[ 0  2 -2  1  2 -2 -1  5 -3 -1 -4 -3 -2  5  5  0 -2  3 -1 -1 -3  1  6] = Z828
[-4  2 -2  1 -4 -2 -1  6 -3 -1 -3 -1 -2  3  4  0 -1  1 -1 -2 -3  1  6] = Z188
[104 -25 -40 -36 114  57 -59 -47  -9  78 -77  27  49  -6 -67 -31 -21 -10
   2  51 -44 -14 -56] = Z77
[  5 -11 -12   9 -36 -16  13 -10   2  -1  -1 -22 -36 -36  -2   9 -33   1
  26 -35 -14  -7  24] = Z149
[-12   2  -2   2  -2  -2  -1   5  -3  -2  -2  -5  -3   3   5   0  -3   3
   0  -3  -3   1   7] = Z429
[-13  -2   0 -10  26  12 -13  -4  -9  15 -12   8  16  11  -1   2   2  -3
   4  11  -9   0 -13] = Z600
[ -2   1  -4   4  -5  -5   4   5  -2  -4  -1 -10 -11  -6   3   0 -10   4
   3 -11  -3  -1  12] = Z24
[ 13 -22 -23  14 -12 -19  16 -22   7   2  13 -26 -50 -52  -4  23 -45  -5
  46 -50 -27  -9  28] = Z591
asked: [ 13 -22 -23  14 -12 -19  16 -22   7   2  13 -26 -50 -52  -4  23 -45  -5
  46 -50 -27  -9  28]
Z591
howmany Z600: [-13]
3
howmany Z149: [-36]
3
howmany Z188: [1]
3
howmany Z429: [-2]
5
asked: [-4  2 -2  1 -4 -2 -1  6 -3 -1 -3 -1 -2  3  4  0 -1  1 -1 -2 -3  1  6]
Z188

[  2 -10   2  17   5   7  -3] = Z389
[-11 -17 -19   1  39 107  97] = Z741
[-3 -1  3 12  3  5 -2] = Z992
[-11 106 -19  38  39 107  97] = Z702
[ 2 18  5  7 -3 -2 97] = Z166
[-7  0 -9 -9 -1 -6 -9] = Z699
asked: [-1 -6]
Z699
howmany Z699: [-10]
0
asked: [-9 -1 -6 -9]
Z699
asked: [-10   2]
Z389
loc: [38]
Z702, 3
asked: [ 2 17  5  7 -3]
Z389
loc: [-6]
Z699, 5

[ -3   3  -7   8  49 -24 -34 -10  -1   0  30   3 -26  -5  10  -8  11   7
   2 -41  51  10  15  -7  15 -46  -5 -49  49  49  -5] : Z816
[ 18 -19  34  -3  44  31   8  -3 -13 -42 -59 -65  -6  58   6 -38 -79  50
  17 -27   5  31   2   3  25 -40   3 -59 -53 -16 -10] : Z812
[-39  33 -40  16 -51  16  -1 -26 -63 -16  26  13 -21  14 -31 126   3   3
 -10 -34 -27  46  -9 -10  11 -47   1 -45 -60 -19  -3] : Z208
[  3  36   5  74  55  48 -17 -56 -24 -54 -43 -14  67 -12 -38   8  25   6
 -33  66 -19   7  -4  -6  17 -45   2 -51 -58 -18  -6] : Z222
[  0  -8  -1 -17 -13 -12   5  12   5  13  10   4 -15   3   7 -35   5  11
 -40   4 -25  18  -5  -3  19 -44   2 -52 -57 -18  -6] : Z784
[  0  -8  -1 -17 -13 -12   5  12   5  13  10   4 -15   3   7 -35   5  11
 -40   4 -25  18  -5  -3  19 -44   2 -52 -57 -18  -7] : Z335
[ -3   2   0   3  -2   4   3   0   7   1   3  -4   1  -4   3  27  43  -9
   2  25  -9  57 -33  -8  14 -47   2 -48 -60 -17  -8] : Z248
[ -11    8   45  -24    3   37   -6 -105   16  -21   27 -101   -9   -9
  -27  -11   27   31   -4   51  -19   16   -4   -9   12  -47    2  -47
  -60  -19   -4] : Z151
[ -2 -24  -3 -54 -40 -34  13  40  18  39  30  10 -48   9  27  82  71  18
  18  61  11 -34  31  -1  21 -43   4 -54 -57 -17  -7] : Z739
[ -3   2   0   3  -2   4   3   0   7   1   3  -4   1  -4   3  27  43  -9
   2  25  -9  57 -33  -8  14 -47   2 -48 -60 -18  -5] : Z52
asked: [51 10 15 -7]
Z816
asked: [  0  -8  -1 -17 -13 -12   5  12   5  13  10   4 -15   3   7 -35   5  11
 -40   4 -25  18  -5  -3  19 -44   2 -52 -57 -18  -6]
Z784
howmany Z816: [-6]
0

[   0   43   -5    3  100 -112  -70] -> Z76
[-13 -16  16  13  13  10  55] -> Z508
[-50   4 107  67  69  34 -70] -> Z465
[-11  44  44 -11  44  96  44] -> Z408
[-13 -16  16 -15  13 -25  55] -> Z899
[ 13 -13  13  16 -16  35 108] -> Z205
asked: [-13 -16  16  13  13]
Z508
asked: [-50   4 107]
Z465
howmany Z408: [44]
4
loc: [0]
Z76, 0
loc: [67]
Z465, 3
asked: [ 69  34 -70]
Z465
asked: [ 44  44 -11]
Z408

[ -6 -17 -17 -12  37  11 -24  12   5]  Z315
[ -6  22 -10  -5 -45 -13  21  16  16]  Z907
[  3  -9 -89   3  36  70 -17  -6  47]  Z386
[  4  13  38  -8 -48   0   6  17 -35]  Z611
[ 12 -48  13  -8  21 -17   7  16 -13]  Z475
[  3  14  46 -10 -50 -56   5  20 -41]  Z277
[  7  12 -15  -9 -40 -15  -6  22 -13]  Z118
[  7  12 -15  -9 -53 -56   7  19 -40]  Z224
[   1  -13 -112   -7   55   80  -37    8   51]  Z238
loc: [-41]
Z277, 8
howmany Z907: [16]
2
loc: [20]
Z277, 7
howmany Z315: [37]
1
loc: [1]
Z238, 0
asked: [ -6  22 -13]
Z118
asked: [ 13  38  -8 -48]
Z611

[ 43  95  -8  75 -60  -8 -12] -> Z987
[  43   95   -8   75  -60 -117  -82] -> Z622
[  -3    0   -4  -12    1 -117 -105] -> Z22
[ -3   0  -4 -12   8   5  10] -> Z584
[ 34  66  -1  67 -51 -88 -86] -> Z654
[ 2 -1  2  3  2 -1 -3] -> Z326
[-1  0  0 -2  1  1  2] -> Z670
loc: [10]
Z584, 6
loc: [-88]
Z654, 5
asked: [ 43  95  -8  75 -60  -8 -12]
Z987
howmany Z326: [2]
3

[ -2   6 -10 -11   3   3  -1   0  -6   2]  Z27
[  32   -6 -125   26   63  -10    6   17    0   58]  Z778
[ -8   6  23 -16 -13   2  -2  -4  -4 -12]  Z950
[ 89 -32   3 -13  -3   3  -5  -5  -5  -4]  Z401
[ -6   3  26 -11 -14  -4  -1  -4  -1 -12]  Z638
[   4  -45   88   89  -31   11 -126    0   41  -25]  Z298
[ -5   6   9 -14  -6  -1  -2  -3  -4  -6]  Z914
[-10  11 -10 -12   5  32  -5   1 -12  -6]  Z747
[ -2   6  -5 -11   1   1  -1  -1  -5   0]  Z999
[ -1   1  10  -7  -6 -10   0  -2   1  -3]  Z289
[ 23 -44  -5  99  15   8   9  12  36  16]  Z58
[ -9   2  11   4  -4  31  -4   0  -4 -10]  Z307
howmany Z401: [-5]
3
loc: [-125]
Z778, 2
asked: [ 3  3 -1]
Z27
loc: [16]
Z58, 9
asked: [ 23 -44  -5  99  15   8   9  12  36]
Z58
loc: [-8]
Z950, 0
asked: [ 89 -31]
Z298

[ 36 -37   4  81] = Z316
[ 21  49   0 -76] = Z863
[-66  89   3  88] = Z656
[ 62 -31 -12 -62] = Z791
[-59 -59  -4 -59] = Z604
[-42  34  29 -32] = Z839
[ 59 -18  91  38] = Z396
[-30  39  74 -65] = Z268
[51 48 45 81] = Z587
[-35  18 -31  13] = Z244
[ 59 -60  38 -28] = Z552
[54  6 62 58] = Z832
loc: [-65]
Z268, 3
howmany Z604: [-59]
3
loc: [49]
Z863, 1

[16 29 16 12 11 15  6]  Z567
[12 28  8 17 15 11 14]  Z798
[12 28  2 17  9 14  9]  Z484
[12 28  9  9  9 14  9]  Z204
[12 10  5  8 13 11 11]  Z688
howmany Z567: [11]
1
asked: [12 28  8 17 15 11 14]
Z798
asked: [15 11]
Z798
howmany Z204: [10]
0
asked: [17  9 14  9]
Z484

[ 56  54 -12  31   7 107 -17 -73  56  54 -13  31] = Z615
[ 76  77  87  76  72 107 -49 -27 -72  19  14 -40] = Z110
[ 32  48  50  13   7   6 -17 -73  56  54 -13  31] = Z37
asked: [ 32  48  50  13   7   6 -17 -73  56  54 -13  31]
Z37
howmany Z110: [76]
2

[ 16 -24 -15 -16  -2 -31] -> Z466
[ 7  7 17 -1 17 33] -> Z875
[ 40  11 -92  11 -92  11] -> Z573
[-11  10 -24 -91 -12  21] -> Z322
[ -8  23 -16   6 -91  -6] -> Z265
[-11  16  10 -17  15 -15] -> Z721
loc: [-8]
Z265, 0
howmany Z573: [-92]
2
loc: [40]
Z573, 0
asked: [ 10 -24 -91 -12]
Z322
howmany Z875: [17]
2
howmany Z573: [11]
3
howmany Z573: [10]
0

[-5 -5  7  7]  Z252
[ 31  29  48 -36]  Z557
[-63  60 -86   9]  Z40
[-26 -25  24  10]  Z282
[-15   9 -60  81]  Z806
[ 10  17  95 -33]  Z157
[ -2 -61   4  82]  Z290
[-80  41  27  96]  Z435
[ 4 23  6 22]  Z864
loc: [-63]
Z40, 0
asked: [-5 -5  7]
Z252
howmany Z252: [7]
2
loc: [95]
Z157, 2

